Each row is followed by its group and then its class within the group.
[ 37.1  -9.2   6.3  -5.0   3.9  -1.7 -21.1 -16.3  -1.1  -2.0  12.0  -1.7
   9.0   5.8  -0.9   6.9   9.6  11.4   8.2 -14.6  -1.8  -6.4  -8.1  31.3
 -14.2   5.4 -10.8  -0.9 -39.9   0.6  22.8   1.9   2.7  -6.7  16.9  -2.4
   1.7  -7.4  -4.7 -27.5  28.6 -15.3  47.2   3.6] -> Z/U
[  5.4   4.2   1.8   5.4  -3.9   0.8   1.1  -2.4  -0.3  -1.5  -9.4  -0.9
  29.9   4.6  -3.1   2.1   4.1   6.2   8.5 -27.3   7.8   0.4 -15.5   3.1
  -2.2   1.6  -6.8  -4.2 -23.7  12.8  21.3   1.6  -0.5  -5.1   1.1 -10.3
   3.4  -2.0  11.9 -13.7  33.8   5.7   5.6   1.9] -> L/J
[ 25.9  -6.4   5.0   3.0  -0.7  -6.2  -1.3   1.1  -2.9   3.5  -2.9   0.2
  14.2   7.6 -16.9   4.8  10.2   0.5   7.5  -8.6   0.2  -0.5 -11.6  -3.3
  -7.6   2.7  -7.3   0.5 -30.7   5.8  24.2   2.4   1.1 -10.0  11.8   3.8
   1.0   1.4  -2.5 -18.3  13.6  -8.0  19.8  23.9] -> L/D
[ 31.6  -0.6   1.8   2.1   7.9  -7.8  -2.8  28.4  -3.3   6.4  -2.7  -4.8
 -11.8   0.2  -1.7   0.3   1.2  -7.2  -6.1 -16.8  -8.0  -8.9  -5.0  20.1
  18.4   3.7  -7.0   1.1 -24.9   6.5   8.8   3.5   2.9 -15.2  15.9   5.4
  -2.7   8.7  23.8  -8.8   4.5 -13.5  41.0   5.1] -> Q/N
[ 12.0   0.9   7.7   2.4  -2.3  -3.1  10.9   5.7  -1.3   3.1  -4.0   0.6
  38.3   1.9   4.3   3.9   8.5 -23.1  -0.5 -36.3   3.8   3.7  -9.9  -4.8
 -26.6 -29.4   1.4  -6.2   4.0   6.7   4.1  -0.8   0.5 -11.6  -1.1   4.3
   4.9  11.7  16.1  -8.9  14.9   3.2  69.0   6.6] -> H/S
[ 32.3   0.4  -0.7  -2.3  -1.1  -2.3  -4.6   8.8 -36.4   2.5  -3.5   0.2
   7.6   2.9  -2.8  -5.9   7.8  -5.4  16.7   5.0  -5.7  -0.3 -11.4  -1.1
 -19.8   2.2 -11.2   0.3 -24.4   5.7  19.3   3.3  -3.0 -10.2   4.8  -2.0
 -10.3  -5.1   0.9 -25.4   5.9  -5.9  20.9  -4.0] -> L/D
[  4.4   1.1   4.3   4.0  -1.8   1.9   1.6  -6.2  -2.0   1.1   1.3   3.2
  22.0   2.3   1.0  -8.7  10.0   9.0   9.3  20.0   1.4   2.0  -9.2 -25.2
 -24.1   2.2  -6.7  -2.3 -17.3  12.3  24.0  -1.1  -2.1  -2.1   9.6  -1.7
  -1.7  -2.4 -12.1  -3.6  29.6  -4.5 -21.1  -0.5] -> L/D
[ 12.9  -4.0  10.1   4.0   2.6  10.4 -12.4 -14.5   1.5   1.1  13.7   4.5
   5.3  -0.9  -0.1  -3.5   3.4   6.1  -2.6  27.2  -0.3  -3.9  -3.5 -12.0
  -7.4  -2.3  -2.3  -1.9 -13.7 -11.2  17.5   0.7   1.2   3.0  11.7  14.0
  -2.6  -3.8  -6.3  -9.9  10.7 -12.8   4.8   0.4] -> Z/U
[ 15.1  -1.7  -0.4   0.9  -0.5  -9.0   2.1  -4.2  -5.4  -1.0  -7.6   2.8
   1.0   2.5  -3.8   9.8   6.2 -10.0   1.1 -40.8   0.4  -0.1  -5.5   9.0
 -11.5   0.9  -0.8   1.6 -14.5   5.5   9.7   0.4  -3.6  -4.5   2.0   2.1
  -0.1   1.7   3.7 -12.4   5.3 -13.5  31.4   5.9] -> H/S
[ 13.1   0.7   0.4   5.9  -3.2  -6.6  -1.5  10.0 -14.8  -1.9  -5.3   2.0
  15.5   7.6  -0.7  -2.1   8.5  -2.2   4.3 -18.8   0.1  -2.0 -14.7  -3.3
 -11.9   5.7 -11.4   1.0 -31.2  11.3  29.1  -1.9  -0.2 -16.7   3.9 -15.6
   2.2  -1.0   0.6 -15.8  20.5  -9.0  19.5   4.5] -> L/D
[  5.7   2.5   3.8   7.6  -4.0   1.4   2.2   7.6  -1.6   7.9  -6.5   4.0
  33.3  11.3  -0.6  -4.5   5.7   1.5   5.9  21.7  -5.7   5.4  -9.2 -14.8
  -7.7   3.4 -11.7  -0.5 -16.2  14.4  21.8  -0.7   0.2 -10.3   2.1   5.0
   2.3   1.2   1.4   0.2  30.0   5.8  -3.3  -2.8] -> L/D
[ 24.4   1.3   2.5   4.3  -2.8   1.6  -1.6  -0.9  -3.3   0.4  -4.3   3.0
  19.2   2.0  -4.9   0.1  10.1   0.5   8.5   4.3  -1.1  -2.6 -11.4 -15.4
 -12.2   0.5 -16.4  -4.1 -24.0   8.0  18.6  -4.5  -0.6  -8.1   7.9   5.0
  -3.9  -4.8  -2.1  -9.9  27.1  -6.8  -6.2   3.1] -> L/D
